Below are the code and all the weights of a small trained network. Each question names an input and a target symbol and asks about switching units off, where a switched-off unit gives its printed mean instead of its output.

import numpy as np


def w(rows, s, z=0):
    codes = np.array(rows[::2]) - 128.0
    scale = np.full(codes.shape[1], s)
    scale[-1] = z or s
    return codes * scale


def f(y):
    return np.maximum(y, 0)


def softmax(a):
    e = np.exp(a - a.max(-1, keepdims=True))
    return e / e.sum(-1, keepdims=True)


def log_softmax(a):
    a = a - a.max(-1, keepdims=True)
    return a - np.log(np.exp(a).sum(-1, keepdims=True))


def net(x, mask):
    ids = ['αβζηθπσφψ'.index(c) for c in x.split()]
    T = len(ids)
    res = E[ids] + P[:T]
    u = 0
    for l in range(3):
        q, k, v = (res @ M[l].T for M in (Q, K, V))
        z = softmax(np.where(np.tri(T) > 0, q @ k.T / 4**0.5, -1e9)) @ v
        res = res + np.where(mask[u], z, O[l][:, -1]) @ O[l][:, :-1]
        u += 1
        y = f(res @ A[l][:, :-1].T + A[l][:, -1])
        res = res + np.where(mask[u : u + 12], y, B[l][:, -1]) @ B[l][:, :-1]
        u += 12
    return log_softmax(res[-1] @ U[:, :-1].T + U[:, -1])


Q, K, V, O, A, B = {}, {}, {}, {}, {}, {}
E = w([
[186,30,172,137],'α',
[96,88,68,101],'β',
[80,93,128,95],'ζ',
[127,122,4,141],'η',
[85,171,70,166],'θ',
[208,171,167,57],'π',
[110,200,119,158],'σ',
[116,188,182,120],'φ',
[205,214,28,143],'ψ',
],0.019)
P = w([
[101,140,137,209],'0',
[99,137,128,177],'1',
[101,137,123,156],'2',
[89,148,128,130],'3',
[92,143,121,94],'4',
[84,156,112,65],'5',
[82,158,114,23],'6',
[79,155,113,8],'7',
[62,161,126,2],'8',
],0.0046)
Q[0] = w([
[88,254,61,71],'0.h1',
[63,143,100,228],'0.h1',
[152,12,146,187],'0.h1',
[221,39,129,147],'0.h1',
],0.007)
K[0] = w([
[186,33,161,251],'0.h1',
[74,127,86,155],'0.h1',
[76,175,87,68],'0.h1',
[138,156,100,70],'0.h1',
],0.012)
V[0] = w([
[149,119,156,207],'0.h1',
[216,1,201,237],'0.h1',
[219,91,107,170],'0.h1',
[170,128,70,84],'0.h1',
],0.0069)
O[0] = w([
[127,138,117,9,129],'0.h1',
[129,116,116,1,2],'0.h1',
[156,69,81,141,145],'0.h1',
[172,127,105,180,169],'0.h1',
],0.0079,0.0048)
A[0] = w([
[152,124,134,90,51],'0.n1',
[71,179,160,156,114],'0.n2',
[175,105,119,171,237],'0.n3',
[131,67,137,174,192],'0.n4',
[160,145,109,136,71],'0.n5',
[5,133,92,165,172],'0.n6',
[117,113,161,160,197],'0.n7',
[165,113,167,166,171],'0.n8',
[109,114,57,162,29],'0.n9',
[112,152,171,165,253],'0.n10',
[113,182,116,138,100],'0.n11',
[117,123,156,96,45],'0.n12',
],0.013,0.003)
B[0] = w([
[73,26,87,140,147],'0.n1',
[214,89,132,234,224],'0.n2',
[93,170,154,66,254],'0.n3',
[126,101,66,3,161],'0.n4',
[145,178,157,114,218],'0.n5',
[117,68,118,199,246],'0.n6',
[158,41,121,68,171],'0.n7',
[180,155,97,37,169],'0.n8',
[62,164,156,129,250],'0.n9',
[212,69,148,148,227],'0.n10',
[164,176,113,167,255],'0.n11',
[98,82,87,164,136],'0.n12',
],0.007,0.0069)
Q[1] = w([
[151,39,86,115],'1.h1',
[164,120,82,163],'1.h1',
[157,25,124,198],'1.h1',
[254,181,23,114],'1.h1',
],0.0083)
K[1] = w([
[192,166,99,9],'1.h1',
[122,209,15,163],'1.h1',
[200,157,44,83],'1.h1',
[87,253,137,121],'1.h1',
],0.0063)
V[1] = w([
[7,184,194,96],'1.h1',
[194,145,112,111],'1.h1',
[2,214,246,121],'1.h1',
[161,117,149,178],'1.h1',
],0.0036)
O[1] = w([
[149,94,161,195,6],'1.h1',
[110,124,170,164,253],'1.h1',
[136,44,120,63,46],'1.h1',
[159,3,171,157,175],'1.h1',
],0.0056,0.0028)
A[1] = w([
[18,7,99,196,23],'1.n1',
[45,138,69,174,73],'1.n2',
[85,51,109,124,6],'1.n3',
[134,28,142,77,138],'1.n4',
[111,168,126,138,176],'1.n5',
[143,2,183,63,114],'1.n6',
[96,117,54,174,88],'1.n7',
[246,67,151,59,142],'1.n8',
[165,174,192,105,111],'1.n9',
[167,168,26,158,88],'1.n10',
[44,79,171,128,106],'1.n11',
[152,78,164,36,4],'1.n12',
],0.0072,0.0041)
B[1] = w([
[112,167,156,70,190],'1.n1',
[136,201,134,79,171],'1.n2',
[203,116,176,113,140],'1.n3',
[47,61,159,164,158],'1.n4',
[120,125,93,112,188],'1.n5',
[12,80,45,190,158],'1.n6',
[22,155,118,100,177],'1.n7',
[154,241,114,89,184],'1.n8',
[79,106,230,135,176],'1.n9',
[90,130,109,170,255],'1.n10',
[201,123,165,2,141],'1.n11',
[131,191,114,167,146],'1.n12',
],0.0058,0.0087)
Q[2] = w([
[130,208,115,136],'2.h1',
[31,187,116,128],'2.h1',
[58,209,159,66],'2.h1',
[70,84,123,2],'2.h1',
],0.0063)
K[2] = w([
[162,115,66,129],'2.h1',
[84,131,90,106],'2.h1',
[171,166,79,2],'2.h1',
[130,88,101,18],'2.h1',
],0.0083)
V[2] = w([
[93,160,211,80],'2.h1',
[191,87,2,133],'2.h1',
[201,125,67,77],'2.h1',
[146,144,28,131],'2.h1',
],0.005)
O[2] = w([
[97,118,187,124,54],'2.h1',
[255,65,129,157,169],'2.h1',
[198,90,117,176,112],'2.h1',
[161,129,73,146,254],'2.h1',
],0.0069,0.004)
A[2] = w([
[15,138,110,174,123],'2.n1',
[96,69,117,2,103],'2.n2',
[226,214,141,86,107],'2.n3',
[82,164,131,137,108],'2.n4',
[64,38,136,94,132],'2.n5',
[194,143,153,92,120],'2.n6',
[109,3,192,139,80],'2.n7',
[152,21,121,155,254],'2.n8',
[157,151,165,91,69],'2.n9',
[150,94,194,68,150],'2.n10',
[240,34,211,123,2],'2.n11',
[80,108,119,90,205],'2.n12',
],0.011,0.0049)
B[2] = w([
[109,49,125,109,202],'2.n1',
[107,194,193,222,166],'2.n2',
[90,146,155,120,251],'2.n3',
[132,147,101,105,175],'2.n4',
[102,77,222,132,159],'2.n5',
[148,75,224,153,153],'2.n6',
[188,38,127,169,148],'2.n7',
[254,119,80,64,167],'2.n8',
[158,129,141,59,135],'2.n9',
[193,100,62,45,140],'2.n10',
[54,108,155,136,162],'2.n11',
[102,119,122,34,157],'2.n12',
],0.0083,0.014)
U = w([
[191,105,82,20,252],'α',
[124,141,254,194,112],'β',
[47,77,108,213,120],'ζ',
[91,219,134,129,192],'η',
[139,156,201,41,4],'θ',
[123,53,146,112,144],'π',
[72,99,85,60,85],'σ',
[174,93,102,190,54],'φ',
[44,132,194,71,113],'ψ',
],0.0071,0.0038)

Each question gives the input, a string of symbols that net reads in full, and the target symbol t.
The units are the heads (4 rows each of Q, K, V and O) and the neurons (one row each of A and B). Each row of codes is followed by its name. A weight is (code - 128) times the scale printed after its matrix; where a second scale follows, it is the last column's (O, A, B and U).
mask holds one flag per unit, layer by layer, with each layer's heads first. A switched-off unit (its flag False) gives its mean, the last column of its rows in O or B, instead of its output. The means were averaged over made-up inputs and are rounded, as every weight is.
A unit's drop is (log p(t) with every unit on - log p(t) with that unit switched off) / (log p(t) with every unit on - log p(t) with every unit switched off).
The circuit of an input: a set's keep is (log p(t) with only the set's units on - log p(t) with every unit switched off) / (log p(t) with every unit on - log p(t) with every unit switched off). Starting from the 12 units with the biggest drops (on a tie, the unit counted first), units are removed one at a time, each time the one whose removal leaves the highest keep (on an exact tie, the one counted first), for as long as the keep stays at least 0.8.
units of the circuit, in order: the units of the circuit, biggest drop first
k most important neurons: the k neurons with the biggest drops, biggest first
top k neurons in layer l: the k neurons of layer l with the biggest drops, biggest first
drop when u is switched off: that unit's drop, to one decimal
input ψ ψ φ ψ ψ φ θ, target ζ: 2 most important neurons	[0.n6; 2.n1]
input β θ β ζ ζ φ ψ ψ θ, target ζ: units of the circuit, in order	[0.n6; 2.n1; 0.h1]
input σ α ψ θ, target α: units of the circuit, in order	[0.h1]
input ψ η ψ α ψ ψ ψ θ ζ, target α: units of the circuit, in order	[2.h1; 0.h1; 2.n8]
input θ ζ φ ψ α φ β, target ψ: top 2 neurons in layer 0	[0.n2; 0.n11]
input φ φ θ ζ ψ β φ φ α, target ψ: units of the circuit, in order	[1.n4; 0.n4; 2.n5; 0.n2]
input φ ψ θ ψ φ β β σ σ, target φ: top 3 neurons in layer 0	[0.n2; 0.n10; 0.n9]
input ψ φ θ α θ ψ ψ ψ β, target α: units of the circuit, in order	[2.h1; 0.h1]
input ψ θ ψ ζ β ψ α ψ θ, target α: units of the circuit, in order	[0.h1; 2.h1]
input ψ α φ ζ φ φ φ, target ψ: 3 most important neurons	[1.n4; 2.n2; 1.n6]
input α ζ η ψ β, target α: units of the circuit, in order	[2.h1; 0.h1; 2.n8]
input ψ β φ α ζ θ ψ ψ φ, target α: units of the circuit, in order	[0.h1; 2.n10]
input φ ψ φ ψ α ζ, target α: top 3 neurons in layer 1	[1.n8; 1.n6; 1.n9]
input α ψ ψ ψ ψ φ σ, target α: most important neuron	[0.n1]
input ψ ψ ψ ζ σ ψ α, target α: 2 most important neurons	[0.n8; 1.n6]
input ψ ψ α ψ φ η, target α: 2 most important neurons	[2.n8; 1.n9]
input ψ φ ψ ψ ψ η φ β φ, target β: 2 most important neurons	[0.n2; 0.n10]
input ψ φ ζ, target π: 2 most important neurons	[2.n7; 2.n5]
input ψ φ ψ π φ ψ α ψ η, target α: 3 most important neurons	[2.n8; 1.n9; 1.n6]
input θ ψ ψ φ β β, target ψ: most important neuron	[1.n1]
input ψ ψ ζ η, target σ: top 2 neurons in layer 2	[2.n1; 2.n12]
input ψ φ π, target θ: top 3 neurons in layer 0	[0.n6; 0.n8; 0.n2]
input ζ ψ α ψ π σ, target α: drop when 2.n10 is switched off	0.0
input α ψ ψ, target α: drop when 1.n1 is switched off	0.1
input θ α β ψ β φ, target α: drop when 1.h1 is switched off	0.1
input ψ ψ ψ π φ β β φ, target β: drop when 2.n6 is switched off	0.2
input ψ φ ψ φ α ψ ψ, target α: most important neuron	[0.n3]
